Moves between units:
GM ρ ML
GM σ PF
GM λ CD
RH ρ LB
RH σ GL
RH λ SN
BD ρ CL
BD σ NS
BD λ DR
RR ρ CM
RR σ MJ
RR λ RC
LC ρ SQ
LC σ FG
LC λ QM
MJ ρ MZ
MJ σ RR
MJ λ PJ
CQ ρ DM
CQ σ ZC
CQ λ BN
GL ρ ZN
GL σ RH
GL λ ML
CL ρ DC
CL σ BS
CL λ BD
ZN ρ QM
ZN σ SN
ZN λ GL
DR ρ BD
DR σ QB
DR λ CM
BR ρ CD
BR σ ZJ
BR λ DJ
ZD ρ RT
ZD σ FC
ZD λ NM
RT ρ RC
RT σ PM
RT λ ZD
ML ρ GL
ML σ LB
ML λ GM
NS ρ QB
NS σ BD
NS λ BS
TZ ρ DJ
TZ σ NM
TZ λ FC
JM ρ ZT
JM σ MF
JM λ QL
DM ρ FG
DM σ SQ
DM λ CQ
MF ρ BN
MF σ JM
MF λ MB
SR ρ SN
SR σ QM
SR λ FG
DJ ρ BR
DJ σ BC
DJ λ TZ
BC ρ NM
BC σ DJ
BC λ ZJ
MG ρ ZH
MG σ CC
MG λ ZT
SQ ρ ZC
SQ σ DM
SQ λ LC
CM ρ DR
CM σ PJ
CM λ RR
ZJ ρ BC
ZJ σ BR
ZJ λ NL
ZT ρ MG
ZT σ MB
ZT λ JM
PJ ρ MJ
PJ σ CM
PJ λ QB
NL ρ ZJ
NL σ CD
NL λ PF
DC ρ CC
DC σ ZH
DC λ CL
QB ρ PJ
QB σ DR
QB λ NS
PF ρ NL
PF σ GM
PF λ LB
QL ρ JM
QL σ BN
QL λ ZC
BN ρ CQ
BN σ QL
BN λ MF
QM ρ LC
QM σ SR
QM λ ZN
NM ρ ZD
NM σ TZ
NM λ BC
CC ρ MB
CC σ MG
CC λ DC
CD ρ GM
CD σ NL
CD λ BR
FC ρ TZ
FC σ ZD
FC λ PM
ZC ρ QL
ZC σ CQ
ZC λ SQ
MZ ρ PM
MZ σ RC
MZ λ MJ
FG ρ SR
FG σ LC
FG λ DM
PM ρ FC
PM σ RT
PM λ MZ
ZH ρ BS
ZH σ DC
ZH λ MG
RC ρ RR
RC σ MZ
RC λ RT
BS ρ NS
BS σ CL
BS λ ZH
MB ρ MF
MB σ ZT
MB λ CC
SN ρ RH
SN σ ZN
SN λ SR
LB ρ PF
LB σ ML
LB λ RH

The rows follow the links: the fewer symbols apart two units are, the more alike their rows tend to be.

Unit, then a row for it; each showing differs a little:
ZT -> (-30, -210, -201, -44, 98, -40, 87, 112, 29, -143, 53, 58, 112, -225, 88, 91, -115, -105, 85, 50, -14, 10, -63, 123, -39, -194, -151, 173, -210, -32, -181, -6, 35, 3, -47, 95, 178, 142, 48, 38, 117)
GL -> (-78, -42, 176, -72, 3, 72, 20, -249, 218, 88, -10, -25, -42, 2, -40, 54, 143, 225, -269, 271, 63, 33, 86, -79, -48, 52, 123, -87, 233, 25, 150, -65, -73, -33, 118, -56, -68, 64, 17, 4, -23)
QM -> (4, -124, 69, -77, 67, 23, -7, -173, 207, 46, 88, 93, -53, -70, -43, 113, -1, 74, -86, 209, 75, 71, -68, -95, -67, 109, 190, -183, 156, 6, 0, -90, -52, -235, 160, -60, -68, -1, 179, 106, 32)
PM -> (146, 229, 31, 53, -41, -1, -95, 146, -201, 47, 8, -33, -71, 230, -69, -125, -30, -93, 204, -295, -59, -33, -36, -22, 46, 118, -30, -49, -53, -40, 37, 85, 51, 10, -79, -63, -173, -213, -71, -58, -77)
BR -> (100, 17, 112, -63, -1, 8, -45, -24, -21, -10, -206, -50, 32, 226, -107, -107, 219, 22, -156, -29, -122, -26, 192, -44, 25, -58, -163, 148, 33, -55, 217, -29, -77, 151, -95, -6, -110, -49, -175, -160, -31)
DC -> (81, -23, -124, -31, 68, -82, -129, 22, 123, -182, -76, 33, -2, 19, -221, -129, 18, -40, -17, -195, -234, 89, 83, 48, -18, -90, -78, 14, -284, -42, -32, 57, 66, -128, 78, 108, -268, 80, 61, 80, 100)
TZ -> (180, 138, 62, -32, 13, -18, -93, 115, -141, 3, -166, -25, 19, 292, -128, -141, 109, -98, 45, -198, -133, -37, 96, -83, 76, 27, -152, 87, -54, -88, 135, 1, -51, 73, -147, -33, -151, -118, -160, -122, -36)
FG -> (-36, -115, 195, 83, -81, 16, 85, -25, -191, 128, 75, 23, -102, -119, 154, 48, 40, 39, -49, -59, 71, 57, 29, 9, -70, 23, 237, -133, 183, 306, -68, 56, 82, -227, 20, -48, 21, -18, 162, 43, -162)
RH -> (196, -147, 80, -31, 55, -41, 24, 167, -230, 54, 93, 161, 7, 57, 88, 115, -115, -175, 247, -23, 68, 4, -177, -109, 29, 103, 130, -56, 52, 93, -69, -33, -50, -213, -124, -109, 60, -147, 101, -34, -74)

Each walk starts at a row. The symbols on each line, taken left to right, move it on to the next unit.
Each answer is a row, close to the row of the unit it stands for.
start (-53, -107, 102, -69, 26, 41, -3, -244, 208, 51, 9, 21, -39, -58, -57, 79, 62, 183, -187, 241, 105, 74, 12, -70, -67, 112, 191, -153, 212, 33, 89, -106, -108, -128, 141, -99, -56, 35, 81, 70, 45)
λ σ σ ρ σ	(118, -105, 134, 18, -13, 1, 51, 110, -218, 120, 80, 110, -51, -4, 106, 98, -65, -150, 187, -48, 65, -13, -133, -65, -9, 122, 211, -123, 127, 146, -108, -61, -29, -274, -61, -96, 40, -112, 139, 15, -102)
λ σ ρ σ λ σ λ	(24, -148, 7, -90, 114, -28, -53, -100, 227, 2, 132, 154, -27, -81, -25, 113, -77, 37, 33, 226, 66, 62, -133, -92, -47, 124, 227, -171, 56, -2, -59, -89, -59, -276, 186, -35, -61, 2, 190, 124, 67)
start (158, 72, 109, -58, 0, -36, -68, 67, -86, -12, -169, -26, 33, 305, -129, -129, 178, -30, -69, -109, -137, -25, 147, -57, 69, -14, -183, 145, -43, -67, 165, 0, -50, 99, -145, -38, -161, -69, -183, -152, -29)
ρ σ σ ρ ρ	(-26, -47, 181, -32, -29, 81, 26, -157, 95, 53, -172, -60, 44, 136, -55, -30, 249, 181, -326, 163, -25, 22, 234, -64, -24, -23, -91, 56, 173, -4, 210, -50, -82, 97, -20, -43, -80, 21, -95, -86, -37)
ρ ρ σ σ λ	(-54, -61, 183, -30, -48, 74, -19, -194, 175, 40, -103, -72, -18, 57, -13, 1, 202, 189, -321, 203, 30, 21, 170, -84, -36, -9, 57, -28, 224, 44, 157, -58, -86, 49, 71, -46, -69, 48, -56, -54, -17)
start (33, 8, 141, -39, -33, 38, -6, -90, 51, 4, -208, -77, 41, 178, -76, -88, 234, 112, -276, 74, -89, -3, 224, -68, 13, -62, -139, 116, 99, 12, 243, -19, -84, 150, -82, -49, -101, -19, -153, -107, -33)
ρ ρ λ ρ σ ρ λ	(225, -156, 58, -40, 87, -46, 57, 243, -193, 8, 83, 159, 54, 101, 66, 109, -123, -227, 278, -32, 31, -41, -185, -104, 29, 57, 26, 6, 12, -2, -59, -68, -65, -113, -173, -74, 95, -153, 56, -58, -53)
λ σ σ σ ρ ρ ρ ρ	(79, -190, -38, -94, 121, -61, -38, -35, 177, -53, 152, 170, -3, -125, -43, 109, -121, -28, 81, 152, 11, 59, -145, -22, -33, 85, 161, -128, -31, -70, -121, -87, -51, -286, 112, -47, -23, 24, 227, 115, 121)
start (-7, -248, -190, -78, 123, -90, 29, 93, 82, -178, 64, 115, 72, -207, 26, 83, -155, -153, 135, 39, -63, 40, -92, 65, -33, -128, -71, 100, -214, -62, -200, -46, -5, -69, 9, 98, 106, 132, 111, 60, 122)
ρ σ ρ ρ σ ρ λ λ	(76, -233, -90, -99, 162, -65, -34, -8, 157, -118, 109, 185, 31, -101, -51, 129, -155, -97, 110, 121, -9, 53, -157, -11, 3, 21, 82, -53, -107, -70, -151, -76, -33, -248, 74, 24, -1, 41, 170, 115, 131)
σ λ ρ λ σ	(82, -245, -165, -129, 158, -86, 38, 65, 128, -164, 105, 154, 71, -172, -1, 121, -156, -131, 137, 107, -29, 34, -140, -3, -30, -62, 44, 33, -175, -91, -188, -60, -46, -198, 31, 82, 60, 79, 172, 77, 144)
start (210, 211, 67, 9, 25, -22, -80, 141, -182, 17, -87, -2, -24, 281, -91, -148, 18, -108, 150, -278, -112, -37, 3, -41, 80, 90, -89, 9, -71, -77, 126, 25, -4, 17, -134, -62, -171, -209, -133, -85, -70)
σ ρ σ λ ρ σ ρ σ	(93, 266, 13, 110, -71, -57, -91, 134, -236, 87, 28, -16, -78, 201, -20, -80, -64, -82, 207, -277, -8, -71, -79, -25, 50, 145, 65, -113, -30, -6, 20, 91, 60, 4, -70, -78, -122, -206, -51, 8, -92)
start (37, -96, 163, 46, -63, 21, 30, 29, -188, 104, 105, 74, -90, -74, 139, 82, -16, -41, 80, -63, 79, 29, -77, -22, -46, 73, 230, -165, 184, 259, -81, -2, 24, -281, -26, -61, 58, -55, 182, 33, -133)
λ σ σ σ ρ σ σ σ	(-88, -127, 158, 71, -118, 63, 72, -62, -124, 141, -3, -10, -82, -146, 156, 36, 89, 61, -120, -44, 17, 64, 90, 31, -63, -66, 181, -96, 188, 324, -36, 66, 67, -149, 1, -3, 18, 81, 154, 63, -156)
σ ρ ρ λ ρ λ σ	(-144, -128, 139, 72, -112, 66, 79, -90, -93, 98, -78, -44, -72, -155, 110, -7, 156, 104, -218, -62, -27, 60, 160, 105, -103, -119, 99, -81, 126, 337, 2, 83, 107, -110, 21, 49, 7, 146, 115, 45, -146)
start (-30, -147, -14, -6, -44, -6, -26, -24, 49, -107, -190, -40, -18, -106, -104, -123, 154, 6, -162, -149, -204, 82, 256, 112, -77, -235, -141, 91, -162, 120, -19, 102, 108, -62, 11, 121, -159, 179, 45, 30, 15)
λ σ σ ρ λ	(10, -104, -67, -31, 22, -58, -82, -22, 95, -166, -155, -16, -6, -12, -163, -122, 117, -24, -86, -193, -225, 89, 184, 125, -51, -167, -125, 62, -232, 34, -25, 88, 88, -98, 28, 137, -224, 123, 60, 36, 39)
ρ ρ λ ρ σ ρ λ σ	(-71, -158, 66, 42, -65, 26, 40, -78, 22, -40, -152, -42, -26, -111, 24, -84, 184, 94, -221, -115, -147, 78, 247, 113, -82, -254, -66, 61, -75, 231, -11, 101, 100, -46, -11, 126, -103, 202, 68, 44, -71)
start (-217, 166, -75, 167, -152, 42, 86, 31, -187, 93, 96, -165, -37, -142, 200, -5, -94, 52, 17, -128, 94, -62, -39, 153, -6, -95, -4, 4, 32, 114, -122, 138, 150, 228, -40, 69, 222, 65, -31, 5, -53)
λ λ ρ ρ σ ρ	(63, 28, -135, -65, 73, -117, -159, 9, 164, -127, -27, 43, -71, 35, -256, -106, -30, -31, 70, -158, -143, 81, 21, 48, -19, -7, -63, -41, -246, -134, -33, 64, 46, -184, 146, 78, -289, 33, 88, 90, 111)
ρ λ ρ λ λ λ ρ	(68, 120, -133, -27, 63, -97, -205, -35, 184, -84, 44, 63, -69, 28, -247, -100, -89, -10, 99, -118, -111, 60, -60, 20, 15, 101, 15, -138, -187, -194, -35, 39, 0, -160, 158, 43, -267, -64, 69, 61, 112)
